In the rows, 128 means zero.
Each row of numbers belongs to one of the nodes below and depends on some of the facts about them. Some rows are named. Which node is each other row?

Some facts about the nodes:
Ψ: points at; Ω: uses; Θ: is of sort; σ: refers to
bupli Ψ: klorabir,ploskur,zigrumil,kasuk
drifus Ψ: sistin
fadru Ψ: rotris,doskom,biklisi
feklal Ψ: tranor
flaplol Ψ: skotribin
flupe Ψ: fibra,dirupa
flustus Ψ: brilo
gipibror Ψ: flekes,pago,stava,dubres
gofa Ψ: puzar,stuba
grigror Ψ: brilo,dirupa
gruditrim Ψ: sifa,skodisi,grosta
gruma Ψ: bepa
kadem Ψ: koska,pligem
kavuk Ψ: sistin
kiflil Ψ: bepa,nomu,zatrodol
klivu Ψ: stolum,stava
matuklos Ψ: gagin,pliflum
mizubi Ψ: grosta
nedas Ψ: zaflor
nizus Ψ: nomu,dubres
nunen Ψ: skikalir,dirupa,bugre
pezol Ψ: bugre,zatrodol
pitrum Ψ: plagrom,flumun,steki
plimos Ψ: nidron,loken,dresu,bedin,stedror,skavugron
pluklu Ψ: stolum,nustu
pobur Ψ: dresu,vidrak
rabrubrik Ψ: puzar,giskir,tubral
ridrom Ψ: baplik,kolek,lemul
ruplil Ψ: rotris
sagok Ψ: grodi
skodu Ψ: dimudrok,lopak
stosom Ψ: legri,koska,zogubak,batrek,seba
treklik Ψ: sutri,trozos
tribrisem Ψ: skekel,durupam
trumar Ψ: kono
vaser Ψ: skekel,doskom,pligem,dastos
zuzar Ψ: skikalir,sabeklek,skavugron
bedin Ω sutri,rabrubrik,kliplupa,zuzar,gruma
bripur Ω nustu,kaskal
bugre Ω zedros,lemul
dadras Ω gagin,flupe
dimudrok Ω biklisi,grutek
dopla Ω grosta
druvegre Ω natole,gonun,brilo
fadru Ω kolek,zuron,dostul
fakloplo Ω drevon,zigrumil
flaplol Ω rotris
flugre Ω stosom
gitre Ω legri,trugronas,sutri,gofa,klogrun,flupe
goklon Ω drifus,kaskal
gretre Ω puzar,sabeklek
gruditrim Ω doskom,grikofen
keram Ω skodisi,stuba
kiflil Ω zuzar,dastos
klaflis Ω drevon,basko,lemul
klorabir Ω flagize,dibrik
loken Ω puzar,vidrak,zatrodol
lopak Ω kavuk
maste Ω kadem
matuklos Ω feklal
nedas Ω rotris,doskom,nustu
nidron Ω klupe
nisil Ω trumar,skodu,gonun
noman Ω kavu,kavuk,zuzar,tibrudrus
pago Ω naplam,rabrubrik,vudul
pevi Ω giskir,stutrir
plagrom Ω batrek,nunen,kiru
pliflum Ω noleflas,drifus
pligem Ω sifa,goskodil
ploflutel Ω plimos,flovu,seba
pluklu Ω giskir,gristok,durupam
pobur Ω giskir,gagin,flovu,skavugron
ralal Ω sagok,kliplupa,bemu,tribrisem
refu Ω naplam
ridrom Ω rabrubrik,patek
ruplil Ω kavu,voki
salam Ω klivu,voki,patek
sazer Ω studren,gristok,stutrir
semum Ω seba
sistin Ω brilo,trovurin,kliflo
sitek Ω noleflas,kosku,tibrudrus
skikalir Ω deme,flovu
skodro Ω trubrun,draplove
skotribin Ω sabeklek,vidrak
skuzon Ω kavuk,dodan,kiru,dibrik
soples Ω zedros,dirupa,dastos
steki Ω puzar,seba
stolum Ω flustus,zuzar,seba
tagam Ω nizus,kliskoda,kliplupa,vidrak,kolek,vudul
tesken Ω trugronas
tranor Ω kadem,trubrun
treklik Ω nustu
treskom Ω plimos,skodisi
trozos Ω brilo
tubral Ω trovurin,letul
tuva Ω kogul,tibrudrus,lupon
vaser Ω klogrun,flumun
voson Ω grosta,zuron
zaflor Ω giskir,lemul
zogubak Ω sifa,natole
{baplik,batrek,bepa,dadras,dastos,dibrik,dopla,doskom,dostul,draplove,dresu,drifus,druvegre,dubres,durupam,flagize,flovu,flustus,giskir,goklon,gonun,goskodil,kavuk,kliskoda,klivu,klogrun,kono,koska,lemul,lopak,matuklos,naplam,nidron,nisil,noleflas,nustu,pago,pitrum,plagrom,pligem,pobur,ralal,refu,sazer,seba,sistin,skotribin,steki,stolum,stuba,studren,tagam,treskom,trovurin,zabrizun,zatrodol,zigrumil,zonel} Θ a
{basko,bedin,biklisi,brilo,bugre,debru,deme,dodan,drevon,fakloplo,fibra,flaplol,flekes,flupe,fozodri,gagin,gitre,gofa,grutek,kasuk,kavu,kliflo,klupe,lemar,letul,loken,patek,pliflum,ploskur,rotris,sabeklek,sagok,sitek,skuzon,tibrudrus,tranor,trugronas,trumar,tubral,voson,vudul} Θ d
{bemu,bupli,dimudrok,gipibror,golu,gretre,grikofen,gristok,kaskal,kiru,kogul,kosku,lupon,mizubi,natole,nedas,nizus,noman,nunen,pevi,pezol,plimos,rabrubrik,salam,sifa,skavugron,skikalir,skodisi,stava,stedror,stobrozam,tribrisem,trubrun,vidrak,voki,zogubak,zuzar} Θ c
{bripur,dirupa,fadru,feklal,flugre,flumun,grigror,grodi,grosta,gruditrim,gruma,kadem,keram,kiflil,klaflis,kliplupa,klorabir,kolek,legri,maste,nomu,ploflutel,pluklu,puzar,ridrom,ruplil,semum,skekel,skodro,skodu,soples,stosom,stutrir,sutri,tesken,treklik,trozos,tuva,vaser,zaflor,zedros,zuron} Θ b
bemu σ [trugronas,stosom,drifus,kiflil]
biklisi σ [klorabir,flupe]
bupli σ [bepa,natole,kavuk]
dadras σ [flekes,zuzar]
debru σ [trozos,skavugron]
dodan σ [basko,salam]
dostul σ [goskodil]
durupam σ [vudul]
fibra σ [trovurin]
flagize σ [nomu]
flugre σ [kaskal]
flumun σ [flupe,tibrudrus]
flustus σ [gristok,dibrik]
fozodri σ [noleflas,baplik,draplove]
gagin σ [studren,nidron,tubral,dopla]
golu σ [nustu,patek]
gonun σ [soples]
grigror σ [zonel]
gruma σ [sifa,gretre]
grutek σ [vaser]
kliflo σ [flaplol,bedin,tuva]
klivu σ [kasuk,stobrozam,trovurin]
klogrun σ [sutri,drevon,doskom,kasuk,soples]
kogul σ [stobrozam,brilo,dirupa]
kosku σ [batrek,nustu,patek]
lemar σ [sitek]
letul σ [pezol]
nisil σ [kliplupa,kavu,skotribin]
noman σ [zedros]
nunen σ [doskom]
pago σ [noleflas,kolek]
pliflum σ [kliplupa,flupe,skotribin]
pligem σ [skodu]
ploflutel σ [fadru,zabrizun]
ploskur σ [klorabir,tubral,drifus]
pobur σ [nomu]
ridrom σ [studren,natole,bedin,seba]
semum σ [naplam,rotris]
skuzon σ [steki]
stava σ [drifus,dubres,pezol]
stuba σ [refu]
stutrir σ [batrek,goskodil]
tagam σ [sifa,doskom]
tesken σ [kadem,plagrom,stedror,trovurin,grikofen]
tribrisem σ [trumar,pevi]
trubrun σ [tubral,dastos]
zaflor σ [kolek]

Some nodes and their rows:
[128 128 127 147 125 135 126 131 133 139 136 127 129 124 106 134 125 120
 119 136 107 114 114 123 137 129 132 125 132 131 128]: durupam
[135 126 128 121 128 118 132 138 129 138 125 122 108 106 132 124 142 133
 126 135 135 135 137 141 128 134 127 125 119 120 125]: tuva
[141 120 126 121 134 128 123 143 121 135 112 129 121 131 123 131 135 124
 117 130 135 131 144 126 131 133 124 134 128 128 127]: gretre
[137 123 126 114 136 127 125 141 123 134 122 127 122 128 126 129 138 128
 119 128 136 140 152 123 130 132 121 132 132 126 129]: salam
[148 122 133 128 138 138 137 121 136 113 136 128 133 132 113 133 128 120
 125 136 127 132 128 110 132 126 120 134 120 130 131]: biklisi
[131 124 128 130 121 127 126 133 125 147 124 126 119 117 125 133 135 126
 117 125 128 132 134 134 133 133 129 128 138 129 126]: steki
[113 143 139 120 136 112 134  95 126 105 144 130 155 145 150 125 113 142
 147 107 131 128 121 130 112 121 142 125 144 137 136]: trumar
[127 130 123 126 127 136 129 113 130 140 133 129 108 120 117 129 134 122
 129 133 147 138 127 123 132 123 120 126 123 125 127]: noleflas
[141 123 121 125 122 134 126 133 125 126 108 133 115 112 137 129 140 133
 116 125 124 138 135 138 131 135 127 133 128 119 128]: tagam
[126 142 141 117 134 105 140 116 119 105 136 125 150 141 164 124 120 149
 144 100 129 131 132 140 110 125 146 125 143 134 137]: flaplol
[ 68 123 131 101 144 125 119 148 139 136 176 132 112 173 203 121 129 203
 163  56  24 168  71  69 114 127 142 137 120 144 101]: drifus
[139 131 136 124 146 137 131 131 139 105 129 122 125 129 111 133 133 129
 134 141 115 123 126 117 135 126 124 128 119 131 136]: kliflo
[130 124 131 136 132 137 121 135 129 137 130 124 130 134  97 136 128 118
 119 135 116 125 126 118 137 126 126 127 133 136 130]: basko
[139 121 130 124 143 133 119 120 128 117 119 128 113 133 102 132 133 128
 125 131 134 138 129 128 132 128 129 128 123 135 134]: kasuk
[114 127 125 149 123 138 122 146 134 147 132 126 128 125 108 128 124 113
 123 145 107 111 115 123 136 129 128 124 124 129 125]: stutrir
[134 128 129 125 137 136 123 128 134 116 129 126 124 129 107 133 129 125
 126 138 123 129 130 116 134 126 122 131 131 131 133]: grutek
[139 125 134 127 127 128 122 130 129 123 125 126 135 129 106 135 132 131
 117 133 114 128 136 125 135 133 129 130 135 136 133]: fakloplo
[134 128 137 124 153 122 127 131 135 118 139 122 121 136 107 132 130 128
 137 145 138 120 126 118 133 127 123 120 111 133 134]: natole
[ 67 128 121 109 145 127 119 172 134 150 162 129 105 173 209 120 132 204
 164  55  21 157  71  64 117 125 146 139 125 140 103]: kavuk
[137 127 131 122 124 138 107 136 129 100 107 130 127 136 110 133 134 136
 131 133 136 133 134 136 136 128 121 127 120 133 132]: fibra

Name these rows:
No name comes twice in this set of rows, the named rows included.
[ 94 152 141 130  52 125  71 165 120  97  98 130 168 160 167 113 119 178
 179 116 177 131 139 188 125 123 127 104 122 139 123]	grigror
[115 130 133 144  81 142  78 170 127 130  93 127 126 143 116 124 132 143
 148 144 171 132 131 162 141 127 117 112 109 133 119]	dirupa
[125 119 117 142 127 136 129 135 125 153 114 130 106 125 123 124 129 114
 124 138 138 126 114 131 132 127 127 130 117 120 119]	sutri
[137 128 138 132 112 130 108 149 125 129 112 123 139 135 110 135 132 132
 123 131 136 129 148 139 136 131 127 127 138 137 132]	bugre
[126 138 119 133 135 111 152 114 110 132 128 132 161 146 178 120 108 114
 134 103 151 116 130 128 109 120 140 137 148 119 131]	nizus
[138 125 127 146 127 134 138 127 131 149 135 126 118 128 123 133 130 114
 123 132 136 126 116 127 134 125 126 130 121 123 123]	dastos
[121 137 114 143 118 115 150 117 114 133 120 136 151 126 181 113 106 120
 134 107 140 113 113 150 107 122 146 136 139 111 128]	gruma
[140 126 137 122 138 138 130 114 139 104 136 127 129 130 105 133 130 125
 131 141 122 130 128 115 133 126 119 128 116 132 132]	letul
[123 138 125 133 115 104 145 150 118 128 122 129 146 126 196 115 120 146
 140 102 122 121 125 147 112 129 147 132 135 117 126]	ridrom
[126 124 130 124 152 131 122 116 132 113 136 128 119 137  97 132 127 119
 131 144 137 126 128 118 129 126 123 123 114 132 132]	sifa

Now the same nodes, written a new way:
Named rows:
[136  75 180 127  61 101 194 142 146  84 137 194 165 200  78 155 107 154
 128  90 116 164 148 149 160 135 107 103 100 169  59 148  63 124 155 148
 117]: seba
[132  79 179 124  99 113 135 126 127 109 136 175 164 159  81 118 112 149
 126 109 110 159 129 153 117 100 108 137 111 144  79 135  99 109 206 155
 133]: studren
[145  81 176 129 106 110 148 120 136 108 129 162 137 155  84 113 123 153
 122  91 118 124 151 156 142  90 114 143 120 110  80 128 116 128 174 150
  97]: trovurin
[133 122 137 136  57  61 150 137 141 160 169 185 146 196  66 120 121 175
 104  97 113 119 130 152 155 110  76 121  92 154 124  46 159  80 200 140
 114]: vaser
[143  89 167 130 107 111 123 119 136 116 140 159 141 143  79 118 117 145
 142  90 119 120 166 160 149 114 110 148 130 129  77 143 110 122 178 134
 105]: gonun
[131  68 182 119  88 132 144 121 145  90 124 192 170 168  73 111 102 141
 140 125 115 150 150 143 138 131 100 110 118 140  82 142 106 137 178 114
 128]: flumun
[118  39 200 138  56 119 178 134 137 104 117 208 164 196  58 145 121 179
 116  88 116 159 123 144 163 105  94 108 137 129 102 132 118 162 146 109
  83]: doskom
[137  70 174 134  98 110 159 120 145  83 122 172 151 151  84 112 107 153
 131 113 132 117 162 153 146 115 112 128 131 123  78 133 100 137 156 140
 114]: kono
[150 131 145 120  77  73 120 112 150 132 159 161 144 155  80  77 118 151
 114 108 112 111 141 156 147 112  80 132  91 111 117  62 152  86 202 135
 135]: gruditrim
[136 119 185 133 110 109 129 127 125 114 132 181 137 144  65 130 118 145
 129  89 138 105 157 149 126 100 118 144 146 138  83 113  94 106 205 163
 140]: natole
[136 115 158 132 105  93 119 131 149 115 142 166 143 161  94 113 110 140
 120  97 128 106 156 151 133 113 116 140 121 144  86 117 129 100 196 153
 123]: feklal
[157 120 158 117 145 101  94 108 154 109 139 133 125 119 114  80 102 116
 141 108 132 102 188 163 128 114 125 157 117 118  69 128 116  88 205 158
 137]: grigror
[167  83 160 107  66 109 196 104 149  74 154 177 179 155  74 120 101 141
 148 114  93 174 165 154 173 139  99 121  71 106  80 116  71 119 157 140
 131]: steki
[128  62 155 137  38 116 186 113 134 109 143 211 179 178  33 134 103 192
 129 140 107 151 145 150 176 126  66 109 118 140 108  98 105 145 149 117
 108]: pligem
[151  52 183 123 117 140 146  87 140  58 112 145 151 112  85  95  95 126
 147 147 131 132 178 156 126 112 118 153 141  81  58 169  71 141 148 159
 132]: dresu
[160 130 161 114  86 106 164 101 125 104 155 170 154 130  55 126 116 144
 150 100 106 117 181 153 160 111  99 139 101  99  96  97  92 109 195 153
 133]: gretre
[165  96 185 121  98 134 163  68 143  93 123 139 149  99  80  89  97 132
 136 163 122 155 181 163 153  94  88 133 113  42  70 130  79 125 164 146
 155]: bedin
[136  97 168 135 103 105 130 121 142 113 132 170 138 156  87 112 107 136
 122 114 127 136 165 161 143 125 113 147 120 133  85 126 104 114 177 151
 120]: klupe
[135 117 172 132 107 110 128 123 125 107 131 181 138 139  68 123 114 141
 140  96 137  82 176 147 138 117 113 157 139 134  91 114 100 110 201 172
 130]: voki
[117  49 170 137  64 116 181 123 134  91 123 202 165 194  61 135 101 164
 120 119 133 115 135 136 142 129  98 124 126 158  96 140 106 138 159 146
 109]: legri

Which node is each row?
No name comes twice in this set of rows, the named rows included.
[150 135 150  93  90 108 142 104 122 145 144 184 141 128  26 114  99 127
 134 147 104 110 179 149 144  64  96 139 117  95  89  73 125 111 176 151
 131]	pevi
[160 132 191 107 129 107  99 112 134 104 127 140 129 103  95  76 120  98
 133 106 128  86 165 152  93  90 128 159 114  85  68 119 104  92 233 176
 161]	pezol
[138  96 176 124  55 109 171 115 137 120 126 216 155 169  32 125 117 162
 132 120 126 110 156 141 183 113  70 111 134 102 121  65 124 149 161 103
 111]	zogubak
[150 104 137 105  90 113 159  93 145 131 124 182 161 141  33 116  77 135
 131 184 103 128 184 141 154  80  90 114 126  86  75 101 131 121 137 132
 122]	zaflor
[147  99 180 132  79 123 154  98 134 131 135 179 148 144  57 123 110 163
 118 153 118 169 151 163 163  91  75 119 112 100  81 107  95 116 176 132
 139]	tubral
[138 105 182 125 104 101 117 140 138 116 142 170 144 166  92 114 126 148
 116  90 116 153 132 159 118  96 102 130 113 152  90 107 115  94 216 142
 129]	drifus
[151 128 134  97 100  90 120 109 147 152 154 154 143 138  63  84 103 116
 124 152  94 113 162 148 131  79  90 121  95  90  81  81 158  83 182 153
 135]	pluklu
[173 113 160 101  65  86 183 112 178  81 151 170 165 169  91  94 106 117
 139 114 111 124 177 149 184 148  83  91  69  94  73 101 106 121 139 137
 129]	semum
[154  81 181 120 121 130 137  85 148  78 100 135 142 109 102  90  91 101
 149 143 136 136 190 163 134 116 128 155 126  64  59 161  80 140 158 158
 140]	sabeklek
[148 135 162 133  94  99 129 104 128 145 158 163 132 145  76 107 117 165
 117 130 110 152 149 169 145 104  81 145 106 113 105  75 123  82 212 141
 137]	flaplol
[147 123 165 136  80  97 131  97 121 111 157 173 136 133  56  79 129 171
 128  96 135  85 155 159 139 115  73 154 121  97 126  54 143  96 222 144
 146]	nedas
[155  97 195 117 141 137 140  83 137  60  91 148 132  89  82 103  98 115
 148 137 152  95 210 156 141  94 133 155 162  56  54 152  60 146 153 168
 141]	skavugron
[159 123 141 125  90  79 128 111 138 131 166 155 137 148  76  93 119 161
 127 113 126 120 159 167 147  94  84 141  97 119  92  75 133  76 198 151
 132]	matuklos

Now the same nodes, written a new way:
Some nodes and their rows:
[142 135 149 144 152  82 130 101 109 115 101 148 145 133 138]: kliflo
[ 88 144 131 130 124  97 115 131 105 157 121 134 135 128 108]: gristok
[162  88  79 108 140 110  77 144 121 105 137 143 103 137 191]: steki
[156 149 122 144 143  86 137 109 118 116 126 147 135 132 123]: grutek
[139 118 157 139 176  87 123  91 112 123 106 153 151 127 146]: ploskur
[ 89 116 151 159 152  82 125  90 108  66 138 119 112 124 143]: brilo
[142 163 127 101 107 106 121 122 114 112 138 122 121 109 113]: skekel
[130 169 101 124 127 111 109 108 167  79 141 131 117 117 113]: giskir
[117 161  92 129 117 103 133 135 132 133 147 132 119 128 100]: dibrik
[155 138 102 128 119  93 115 107 126 123 145 136 132 120 105]: kogul
[163 112 135 141 128 133  98 149 153  89 132 143 128 129 120]: pago
[173 144 151 120 105 108 118 122 100 115 145 128 134 112  98]: stutrir
[177 167  94 137 137  94 150 111 141  91 149 140 119 127 120]: fozodri
[171 110 181 125 112 125  91 147 112  96 120 132 136 123 122]: tesken
[127 137 134 144 128  95 125 131 104 165 120 146 148 133 104]: durupam
[149 160 103 144 126 125 139 172 144  95 136 144 105 140 131]: bedin
[147  91 158 133 154 121  83 122 148  96 119 147 137 122 135]: nisil
[114  47 125 155 130 174 185  98 104 184 166  99 134 143 144]: flustus
[124 141 140 141 147 128 120 149 149  81 105 144 120 135 147]: sitek
[122 164 118 135 149  96 138 120 123 108 121 141 121 131 134]: tibrudrus

Which node is each row?
No name comes twice in this set of rows, the named rows included.
[149 161 118  98 141 159  90 142 204 107  77 151 137 123 137]	sistin
[166 116  72 134 106 204 215 115 159 171 158 102 137 144 114]	klivu
[145 143 124 159 128  84 149 118 104 112 143 137 127 139 122]	fibra

